Small tables with named rows and columns. After each table, cells are looked up by row and column.

Vanoz.tsv
	Naf	Rerut
Lapog	-9.5	-8.1
Pifig	-9.0	-1.9
Roladut	-3.2	-4.4
Dameze	6.5	8.4
Papoko	3.7	7.5

Rerut of Roladut is -4.4
Naf of Papoko is 3.7
Rerut of Papoko is 7.5
Rerut of Pifig is -1.9
Naf of Lapog is -9.5
Naf of Roladut is -3.2
Naf of Dameze is 6.5
Which row has the largest Rerut? Dameze

Moriben =
|  | Rit | Zagopob | Sare | Kufub | Luzavas | Ziz | Rameki | Rugizo |
|---|---|---|---|---|---|---|---|---|
| Zilivod | -214 | 628 | -196 | -135 | -144 | -72 | 16 | 30 |
| Tosuke | -82 | -329 | 106 | 152 | 129 | 160 | 354 | 285 |
| Fofe | 270 | -559 | 247 | 208 | 208 | 134 | 35 | 44 |
| Kevatu | 45 | 447 | -141 | 81 | -232 | -222 | -113 | -187 |
| Kitelen | 153 | -449 | 270 | -2 | 315 | 247 | 81 | 127 |
| Zomu | -33 | -359 | 177 | -27 | 270 | 286 | 214 | 266 |
| Beve | 128 | -470 | 210 | 226 | 204 | 168 | 196 | 166 |
| Migurob | 210 | -461 | 271 | -4 | 314 | 218 | 17 | 95 |
| Lir | -197 | 528 | -208 | 64 | -227 | -119 | 93 | 35 |
| Zege | 113 | -466 | 217 | 216 | 200 | 172 | 233 | 168 |
| Zepo | 210 | 294 | 17 | -79 | -18 | -68 | -298 | -223 |

Zomu, Zagopob: -359
Lir, Rugizo: 35
Zepo, Sare: 17
Migurob, Ziz: 218
Tosuke, Kufub: 152
Beve, Rameki: 196
Zepo, Kufub: -79
Fofe, Rugizo: 44
Kitelen, Luzavas: 315
Migurob, Rugizo: 95
Tosuke, Sare: 106
Beve, Kufub: 226
Zepo, Zagopob: 294
Fofe, Ziz: 134
Beve, Luzavas: 204
Tosuke, Ziz: 160

Zuluzuv:
         Sususin  Latal
Vukuv         75     68
Sudedel      185    139
Togafuv      175    180
Gevep        116    161
Kes          161    177
Sagi         181    135
Guzo         135    145
Ruv          171    191
Tomiz        151     64
Zeg          112     89
Maf          130    165
Delot        154     97
Tugunez      126    102

Ruv, Latal => 191
Tugunez, Latal => 102
Guzo, Latal => 145
Gevep, Latal => 161
Togafuv, Sususin => 175
Vukuv, Latal => 68
Maf, Latal => 165
Kes, Sususin => 161
Maf, Sususin => 130
Delot, Sususin => 154
Tugunez, Sususin => 126
Tomiz, Sususin => 151
Guzo, Sususin => 135
Sudedel, Latal => 139
Kes, Latal => 177
Ruv, Sususin => 171

Vuv =
|  | Razu | Mar |
|---|---|---|
| Kat | 102 | 133 |
| Kubiluk | 132 | 185 |
| Fof | 18 | 134 |
| Lef | 153 | 60 |
| Mimipu | 202 | 219 |
| Duvup | 36 | 52 |
| Vusim | 144 | 62 |
| Kog | 81 | 223 |
| Vokodop | 112 | 100 |
| Zag | 164 | 156 |

Kat, Razu -> 102
Zag, Mar -> 156
Mimipu, Razu -> 202
Vokodop, Razu -> 112
Kog, Mar -> 223
Kubiluk, Mar -> 185
Kat, Mar -> 133
Fof, Mar -> 134
Duvup, Razu -> 36
Vusim, Mar -> 62
Duvup, Mar -> 52
Zag, Razu -> 164
Vokodop, Mar -> 100
Lef, Razu -> 153
Vusim, Razu -> 144
Kog, Razu -> 81
Lef, Mar -> 60
Kubiluk, Razu -> 132
Fof, Razu -> 18
Mimipu, Mar -> 219

Vik
columns: Mupot, Tepof, Zana, Dor, Roros, Fovivi, Dofiruz, Viv
Molo: [483, 412, 312, 150, 543, 695, 827, 532]
Sobi: [431, 626, 601, 626, 591, 337, 129, 340]
Paraki: [763, 524, 569, 902, 363, 984, 467, 339]
Zodu: [435, 485, 454, 577, 468, 243, 483, 740]
Levet: [225, 493, 618, 157, 376, 806, 789, 304]

Roros of Levet = 376
Mupot of Paraki = 763
Dofiruz of Levet = 789
Mupot of Molo = 483
Zana of Molo = 312
Viv of Levet = 304
Mupot of Sobi = 431
Tepof of Sobi = 626
Viv of Paraki = 339

Zur =
fields: Kol, Detus, Fopeb, Kiv
Piri: [9942, 4567, 556, 3120]
Dekozos: [4173, 4174, 8774, 5035]
Megub: [5527, 6320, 3869, 6300]

Kiv of Piri = 3120
Kol of Dekozos = 4173
Fopeb of Dekozos = 8774
Fopeb of Megub = 3869
Kol of Megub = 5527
Kiv of Dekozos = 5035
Detus of Piri = 4567
Kiv of Megub = 6300
Detus of Megub = 6320
Kol of Piri = 9942
Detus of Dekozos = 4174
Fopeb of Piri = 556
Row with the largest Fopeb: Dekozos

Sikebi =
|  | Dom | Gefep | Notadan | Giz | Zof | Giv | Neti | Tus |
|---|---|---|---|---|---|---|---|---|
| Bana | 4760 | 6448 | 3485 | 6278 | 7203 | 1201 | 5995 | 7453 |
| Nuf | 7817 | 1464 | 1206 | 1203 | 1639 | 7161 | 1181 | 7811 |
| Likegu | 7291 | 1884 | 1785 | 2298 | 1975 | 6835 | 2272 | 6193 |
| Pur | 4758 | 6444 | 3489 | 6274 | 7194 | 1222 | 5990 | 7439 |
| Kabo | 7543 | 1703 | 1516 | 2103 | 1819 | 6972 | 2062 | 6503 |
| Mufotof | 5187 | 3604 | 3973 | 3408 | 3572 | 5440 | 3458 | 4814 |
| Nibez | 6025 | 3010 | 3050 | 2786 | 3066 | 5838 | 2805 | 5876 |
| Gatin | 4762 | 6442 | 3486 | 6274 | 7196 | 1198 | 5991 | 7456 |
| Rukona | 6036 | 2767 | 3160 | 3150 | 2732 | 6224 | 3182 | 4676 |
| Tudu | 7694 | 1599 | 1322 | 1348 | 1774 | 7021 | 1325 | 7713 |
| Sizutib | 7616 | 1678 | 1398 | 1433 | 1851 | 6944 | 1411 | 7642 |
| Zuzori | 7939 | 1311 | 1101 | 1044 | 1479 | 7333 | 1025 | 7879 |
| Fofadav | 4761 | 6433 | 3491 | 6267 | 7183 | 1212 | 5986 | 7445 |

Notadan of Mufotof: 3973
Giz of Pur: 6274
Giz of Kabo: 2103
Giv of Fofadav: 1212
Notadan of Nibez: 3050
Tus of Pur: 7439
Gefep of Nibez: 3010
Zof of Tudu: 1774
Tus of Fofadav: 7445
Notadan of Fofadav: 3491
Tus of Mufotof: 4814
Neti of Likegu: 2272
Neti of Bana: 5995
Giz of Mufotof: 3408
Giv of Zuzori: 7333
Zof of Sizutib: 1851
Gefep of Zuzori: 1311
Notadan of Sizutib: 1398
Giv of Mufotof: 5440

